Below is a small trained network, with its code and all its weights. Each question gives an input and a class and asks what happens when units are switched off, that is, made to give their printed mean instead of their output.

import numpy as np


def w(rows, s, z=0):
    codes = np.array(rows[::2]) - 128.0
    scale = np.full(codes.shape[1], s)
    scale[-1] = z or s
    return codes * scale


def norm(h):
    return h / np.sqrt((h * h).mean(-1, keepdims=True) + 1e-5)


def f(y):
    return np.maximum(y, 0)


def log_softmax(a):
    a = a - a.max(-1, keepdims=True)
    return a - np.log(np.exp(a).sum(-1, keepdims=True))


def net(x, mask):
    res = np.array(x, float).reshape(1, 5) / 4 @ E
    u = 0
    for l in range(3):
        y = f(norm(res) @ A[l][:, :-1].T + A[l][:, -1])
        res = res + np.where(mask[u : u + 3], y, B[l][:, -1]) @ B[l][:, :-1]
        u += 3
    return log_softmax(norm(res)[-1] @ U[:, :-1].T + U[:, -1])


A, B = {}, {}
E = w([
[30,193,176,104,195,135],'x0',
[137,122,169,163,255,165],'x1',
[87,8,129,229,122,69],'x2',
[135,200,64,182,121,192],'x3',
[143,209,184,175,163,173],'x4',
],0.0084)
A[0] = w([
[155,95,199,190,177,163,41],'0.n0',
[160,134,119,107,210,80,59],'0.n1',
[10,217,91,255,84,94,4],'0.n2',
],0.0074,0.0048)
B[0] = w([
[187,178,116,254,171,24,233],'0.n0',
[108,238,116,127,150,146,169],'0.n1',
[44,154,135,161,92,195,252],'0.n2',
],0.0091,0.0022)
A[1] = w([
[112,139,94,97,236,68,177],'1.n0',
[132,255,174,2,147,115,5],'1.n1',
[160,168,130,212,88,50,168],'1.n2',
],0.0074,0.0025)
B[1] = w([
[103,17,160,138,145,111,207],'1.n0',
[149,48,151,34,211,254,255],'1.n1',
[167,229,50,14,172,38,218],'1.n2',
],0.0075,0.0048)
A[2] = w([
[168,129,2,255,130,49,55],'2.n0',
[45,171,118,152,164,154,69],'2.n1',
[195,159,239,241,198,84,4],'2.n2',
],0.006,0.0036)
B[2] = w([
[87,108,201,120,130,129,253],'2.n0',
[39,169,64,171,38,50,184],'2.n1',
[156,245,155,186,174,49,212],'2.n2',
],0.013,0.0033)
U = w([
[145,192,154,198,201,56,139],'0',
[89,124,171,48,189,191,253],'1',
[166,82,110,91,8,78,164],'2',
[220,179,67,115,101,233,75],'3',
[26,187,113,170,52,163,87],'4',
[94,32,138,185,155,96,20],'5',
],0.017,0.0018)

Each question gives the input, the list of numbers given to net, and the class t.
The units are the neurons (one row each of A and B). Each row of codes is followed by its name. A weight is (code - 128) times the scale printed after its matrix; where a second scale follows, it is the last column's (A, B and U).
mask holds one flag per neuron, layer by layer. A switched-off neuron (its flag False) gives its mean, the last column of its row in B, instead of its output. The means were averaged over made-up inputs and are rounded, as every weight is.
A unit's drop is (log p(t) with every unit on - log p(t) with that unit switched off) / (log p(t) with every unit on - log p(t) with every unit switched off).
The circuit of an input: a set's keep is (log p(t) with only the set's units on - log p(t) with every unit switched off) / (log p(t) with every unit on - log p(t) with every unit switched off). Starting from all 9 units, units are removed one at a time, each time the one whose removal leaves the highest keep (on an exact tie, the one counted first), for as long as the keep stays at least 0.8.
units of the circuit, in order: the units of the circuit, biggest drop first
most important unit: the unit with the biggest drop
k most important neurons: the k neurons with the biggest drops, biggest first
top k neurons in layer l: the k neurons of layer l with the biggest drops, biggest first
drop when u is switched off: that unit's drop, to one decimal
input [5,5,0,-7,2], class 0: units of the circuit, in order => 0.n0, 2.n2
input [-2,0,1,2,0], class 2: 3 most important neurons => 2.n2, 1.n1, 1.n2
input [-5,8,-3,-5,-1], class 0: units of the circuit, in order => 0.n0
input [7,4,-2,8,6], class 4: units of the circuit, in order => 2.n1, 0.n2
input [7,7,8,-2,-3], class 0: units of the circuit, in order => 0.n0, 2.n2
input [-5,-3,-8,-7,-2], class 1: 3 most important neurons => 1.n1, 2.n1, 0.n0
input [-4,1,0,-1,0], class 2: units of the circuit, in order => 1.n1, 2.n2
input [-7,6,-4,0,1], class 0: units of the circuit, in order => 1.n1, 2.n2
input [6,-1,5,0,-1], class 4: units of the circuit, in order => 0.n2, 2.n1
input [-4,-3,7,8,1], class 4: 2 most important neurons => 0.n2, 2.n0
input [6,1,-3,8,3], class 4: 2 most important neurons => 2.n1, 0.n2
input [-7,6,4,7,-2], class 0: 2 most important neurons => 0.n0, 1.n1
input [3,-7,-3,0,6], class 1: 2 most important neurons => 1.n1, 0.n0
input [-4,6,8,-6,5], class 0: units of the circuit, in order => 2.n2
input [8,-3,4,-2,8], class 4: 2 most important neurons => 0.n2, 2.n1
input [4,-6,8,-6,6], class 4: top 2 neurons in layer 0 => 0.n2, 0.n0
input [4,5,8,-3,2], class 0: drop when 0.n0 is switched off => 0.1
input [-1,-8,-3,-7,7], class 1: drop when 1.n1 is switched off => 0.9
input [8,7,7,6,-6], class 4: drop when 2.n1 is switched off => 0.6
input [2,0,8,-8,8], class 0: most important unit => 2.n2
